Below is a small trained network, with its code and all its weights. Each question gives an input and a target symbol and asks what happens when units are switched off, that is, made to give their printed mean instead of their output.

import numpy as np


def w(rows, s, z=0):
    codes = np.array(rows[::2]) - 128.0
    scale = np.full(codes.shape[1], s)
    scale[-1] = z or s
    return codes * scale


def f(y):
    return y / 2 * (1 + np.tanh(0.7978845608 * (y + 0.044715 * y**3)))


def softmax(a):
    e = np.exp(a - a.max(-1, keepdims=True))
    return e / e.sum(-1, keepdims=True)


def log_softmax(a):
    a = a - a.max(-1, keepdims=True)
    return a - np.log(np.exp(a).sum(-1, keepdims=True))


def net(x, mask):
    ids = ['ΞΠΣΦΩβγζτ'.index(c) for c in x.split()]
    T = len(ids)
    res = E[ids] + P[:T]
    r = res
    for j in range(3):
        rows = slice(3 * j, 3 * j + 3)
        q, k, v = (r @ M[0][rows].T for M in (Q, K, V))
        z = softmax(np.where(np.tri(T) > 0, q @ k.T / 3**0.5, -1e9)) @ v
        o = O[0][rows]
        res = res + np.where(mask[j], z, o[:, -1]) @ o[:, :-1]
    y = f(res @ A[0][:, :-1].T + A[0][:, -1])
    res = res + np.where(mask[3:7], y, B[0][:, -1]) @ B[0][:, :-1]
    return log_softmax(res[-1] @ U[:, :-1].T + U[:, -1])


Q, K, V, O, A, B = {}, {}, {}, {}, {}, {}
E = w([
[175,70,185,105],'Ξ',
[121,99,53,37],'Π',
[183,68,159,101],'Σ',
[78,57,131,134],'Φ',
[28,179,147,99],'Ω',
[222,132,120,213],'β',
[64,135,72,198],'γ',
[142,111,5,145],'ζ',
[73,92,126,130],'τ',
],0.012)
P = w([
[66,80,132,254],'0',
[34,99,98,198],'1',
[70,122,127,181],'2',
[92,131,130,171],'3',
[109,141,137,146],'4',
[122,140,127,129],'5',
[142,147,136,121],'6',
[147,151,143,85],'7',
[167,147,145,81],'8',
[184,142,146,58],'9',
[159,157,155,47],'10',
[171,146,145,30],'11',
[187,135,147,34],'12',
],0.0038)
Q[0] = w([
[193,144,157,66],'h0',
[172,217,109,183],'h0',
[93,37,135,179],'h0',
[127,142,113,29],'h1',
[144,234,119,152],'h1',
[79,167,190,85],'h1',
[51,201,123,131],'h2',
[66,159,65,234],'h2',
[96,122,252,135],'h2',
],0.02)
K[0] = w([
[204,186,105,151],'h0',
[95,105,194,210],'h0',
[112,49,125,84],'h0',
[154,188,114,73],'h1',
[46,157,156,140],'h1',
[122,214,96,146],'h1',
[33,170,158,148],'h2',
[114,146,91,235],'h2',
[96,84,249,113],'h2',
],0.022)
V[0] = w([
[198,143,68,146],'h0',
[106,173,136,204],'h0',
[215,164,122,127],'h0',
[182,155,109,255],'h1',
[33,159,65,167],'h1',
[216,62,50,105],'h1',
[83,2,84,84],'h2',
[111,38,205,154],'h2',
[58,123,144,239],'h2',
],0.0084)
O[0] = w([
[50,150,126,73,100],'h0',
[89,103,183,158,96],'h0',
[82,96,103,74,31],'h0',
[203,198,136,194,77],'h1',
[105,211,103,46,173],'h1',
[184,64,71,173,152],'h1',
[126,201,138,47,252],'h2',
[163,142,254,117,178],'h2',
[148,36,141,82,180],'h2',
],0.0089,0.0032)
A[0] = w([
[126,198,181,109,131],'n0',
[212,155,52,163,70],'n1',
[190,143,195,72,5],'n2',
[29,179,47,246,4],'n3',
],0.014,0.003)
B[0] = w([
[143,152,196,122,245],'n0',
[104,253,127,80,230],'n1',
[224,103,97,33,252],'n2',
[120,13,247,154,189],'n3',
],0.018,0.0032)
U = w([
[184,104,149,65,94],'Ξ',
[20,108,45,34,205],'Π',
[89,108,125,136,254],'Σ',
[95,124,131,123,56],'Φ',
[29,136,255,43,5],'Ω',
[89,109,133,119,93],'β',
[112,104,139,165,181],'γ',
[178,239,144,223,119],'ζ',
[94,48,234,227,162],'τ',
],0.0064,0.0026)

Each question gives the input, a string of symbols that net reads in full, and the target symbol t.
The units are the heads (3 rows each of Q, K, V and O) and the neurons (one row each of A and B). Each row of codes is followed by its name. A weight is (code - 128) times the scale printed after its matrix; where a second scale follows, it is the last column's (O, A, B and U).
mask holds one flag per unit, heads first, then neurons. A switched-off unit (its flag False) gives its mean, the last column of its rows in O or B, instead of its output. The means were averaged over made-up inputs and are rounded, as every weight is.
A unit's drop is (log p(t) with every unit on - log p(t) with that unit switched off) / (log p(t) with every unit on - log p(t) with every unit switched off).
The circuit of an input: a set's keep is (log p(t) with only the set's units on - log p(t) with every unit switched off) / (log p(t) with every unit on - log p(t) with every unit switched off). Starting from all 7 units, units are removed one at a time, each time the one whose removal leaves the highest keep (on an exact tie, the one counted first), for as long as the keep stays at least 0.8.
units of the circuit, in order: the units of the circuit, biggest drop first
k most important neurons: the k neurons with the biggest drops, biggest first
heads that matter: for each layer, one digit per head in row order, 1 if its drop is at least 0.15 and else 0, layers parted by /
drop of u: that unit's drop, to one decimal
input β τ Φ, target ζ: 2 most important neurons -> [n1, n3]
input Π Φ ζ, target Ω: 2 most important neurons -> [n3, n1]
input Φ Φ γ Φ Φ β Φ β γ Φ, target Ξ: heads that matter -> 001
input Π Π γ γ τ, target Π: heads that matter -> 011
input Φ Ξ Φ ζ β, target ζ: 2 most important neurons -> [n1, n2]
input Φ Ω γ Π, target Π: heads that matter -> 011
input Σ Ω Φ, target τ: units of the circuit, in order -> [h1, n1]
input Φ Ω Φ, target Ξ: units of the circuit, in order -> [h2, n2, h0, h1]
input β Σ β Φ γ β Φ Ξ τ, target ζ: 2 most important neurons -> [n3, n1]
input Φ Ξ β Ω β ζ, target Ω: units of the circuit, in order -> [n1, n3, h2]
input τ Π Φ ζ Φ Φ Φ τ, target Ξ: units of the circuit, in order -> [h2, n2, h0]
input Σ Σ Ω Π β β β τ, target ζ: heads that matter -> 010
input Ω Ξ β β γ, target τ: heads that matter -> 000
input Φ Φ Φ Φ Π τ, target Ξ: units of the circuit, in order -> [h2, n2]
input Ω ζ β Σ Π γ, target τ: most important neuron -> [n3]
input γ Ξ Ξ Φ Φ Φ Φ γ Ξ Φ Π, target Π: most important neuron -> [n0]
input Φ Φ Ω τ Φ β, target ζ: drop of n1 -> 0.6
input Π ζ Σ Ξ, target Ξ: drop of n2 -> 0.9
input γ Ξ Ω Ξ, target Ξ: drop of n1 -> 0.0
input β Φ Φ, target ζ: drop of h0 -> 0.3
